Here is a tiny trained network, its code and every weight. The questions are about switching its units off for an input and a class, where a switched-off unit gives its printed mean instead of its output.

import numpy as np


def w(rows, s, z=0):
    codes = np.array(rows[::2]) - 128.0
    scale = np.full(codes.shape[1], s)
    scale[-1] = z or s
    return codes * scale


def f(y):
    return np.maximum(y, 0)


def log_softmax(a):
    a = a - a.max(-1, keepdims=True)
    return a - np.log(np.exp(a).sum(-1, keepdims=True))


def net(x, mask):
    res = np.array(x, float).reshape(1, 5) / 4 @ E
    y = f(res @ A[0][:, :-1].T + A[0][:, -1])
    res = res + np.where(mask, y, B[0][:, -1]) @ B[0][:, :-1]
    return log_softmax(res[-1] @ U[:, :-1].T + U[:, -1])


A, B = {}, {}
E = w([
[144,220,95,116,85,217,201,143,78,196,74],'x0',
[193,35,146,106,119,171,224,134,153,120,142],'x1',
[93,172,31,57,161,159,115,126,164,85,158],'x2',
[89,116,116,79,139,27,204,71,68,148,135],'x3',
[198,102,58,72,137,96,65,159,98,93,11],'x4',
],0.011)
A[0] = w([
[189,120,217,206,81,86,138,133,95,169,73,95],'N0',
[94,146,66,32,172,191,135,120,144,61,182,110],'N1',
[72,213,93,182,96,81,39,97,114,178,114,28],'N2',
[199,150,104,178,135,210,56,199,161,154,141,77],'N3',
[89,144,115,148,155,186,195,131,86,213,88,5],'N4',
[180,150,124,107,119,170,133,132,109,176,108,105],'N5',
[116,167,138,132,101,191,150,116,109,147,70,18],'N6',
[167,197,96,143,135,122,158,114,81,167,111,98],'N7',
[148,141,137,214,113,213,94,145,180,90,130,71],'N8',
[73,152,110,100,104,173,138,148,121,191,116,12],'N9',
[29,175,185,162,63,166,186,147,151,141,253,35],'N10',
],0.0073,0.0023)
B[0] = w([
[71,211,169,92,138,184,92,69,149,152,72,209],'N0',
[120,176,206,206,47,146,73,27,129,190,58,211],'N1',
[229,22,65,177,23,82,202,129,190,207,97,207],'N2',
[102,161,92,101,156,99,195,138,75,176,172,210],'N3',
[125,97,122,167,177,96,125,119,171,115,181,185],'N4',
[91,81,90,172,130,71,98,209,220,99,145,169],'N5',
[77,86,168,176,110,137,2,118,136,85,180,174],'N6',
[76,102,112,114,178,43,92,183,144,127,132,176],'N7',
[75,123,38,145,156,106,195,90,66,132,156,199],'N8',
[106,118,148,193,210,132,108,115,209,104,137,168],'N9',
[115,127,84,39,66,163,113,253,87,65,62,249],'N10',
],0.0074,0.012)
U = w([
[150,149,116,37,106,124,69,224,70,54,70,181],'0',
[93,81,191,195,195,72,34,130,201,60,254,46],'1',
[213,62,147,173,56,144,217,118,179,181,152,207],'2',
[100,252,233,164,114,175,91,29,118,156,100,2],'3',
[87,184,93,88,212,62,201,89,6,172,199,149],'4',
],0.0086,0.0023)

Each question gives the input, the list of numbers given to net, and the class t.
The units are the neurons (one row each of A and B). Each row of codes is followed by its name. A weight is (code - 128) times the scale printed after its matrix; where a second scale follows, it is the last column's (A, B and U).
mask holds one flag per neuron, in row order. A switched-off neuron (its flag False) gives its mean, the last column of its row in B, instead of its output. The means were averaged over made-up inputs and are rounded, as every weight is.
A unit's drop is (log p(t) with every unit on - log p(t) with that unit switched off) / (log p(t) with every unit on - log p(t) with every unit switched off).
The circuit of an input: a set's keep is (log p(t) with only the set's units on - log p(t) with every unit switched off) / (log p(t) with every unit on - log p(t) with every unit switched off). Starting from all 11 units, units are removed one at a time, each time the one whose removal leaves the highest keep (on an exact tie, the one counted first), for as long as the keep stays at least 0.8.
circuit, biggest first: the units of the circuit, biggest drop first
most important unit: the unit with the biggest drop
k most important neurons: the k neurons with the biggest drops, biggest first
input [-3,-8,3,-5,-8], class 0: circuit, biggest first => N10
input [-2,-1,3,-5,4], class 4: circuit, biggest first => N10; N3; N8
input [4,-6,-3,-7,-3], class 4: circuit, biggest first => N3; N8
input [-4,5,-2,-8,4], class 4: circuit, biggest first => N3; N8; N2
input [-6,7,8,7,3], class 3: 3 most important neurons => N1; N2; N10
input [5,3,-1,-7,1], class 4: circuit, biggest first => N3; N8
input [7,-5,1,-6,6], class 1: circuit, biggest first => N6; N10; N5
input [-2,-1,-3,0,-1], class 3: circuit, biggest first => N2; N5; N7
input [4,-6,5,1,4], class 2: circuit, biggest first => N2; N10
input [-4,8,4,-6,4], class 2: circuit, biggest first => N10; N6
input [-1,5,3,-1,-7], class 0: 2 most important neurons => N10; N2
input [-5,4,-6,-1,1], class 3: 2 most important neurons => N0; N2
input [-1,-4,-8,-7,4], class 3: 2 most important neurons => N0; N10
input [8,-1,-4,-7,-2], class 1: circuit, biggest first => N6; N5
input [0,3,-2,-7,-3], class 4: most important unit => N8
input [-4,-6,8,5,2], class 3: 2 most important neurons => N1; N10
input [3,-8,7,5,5], class 2: 2 most important neurons => N2; N10
input [6,7,5,6,3], class 2: 3 most important neurons => N1; N10; N0
input [8,2,-4,-7,-4], class 1: 3 most important neurons => N6; N5; N4
input [4,0,-4,-5,3], class 4: most important unit => N3
input [4,6,7,0,2], class 3: 2 most important neurons => N1; N2
input [-5,5,-1,-8,-3], class 4: 3 most important neurons => N8; N3; N2
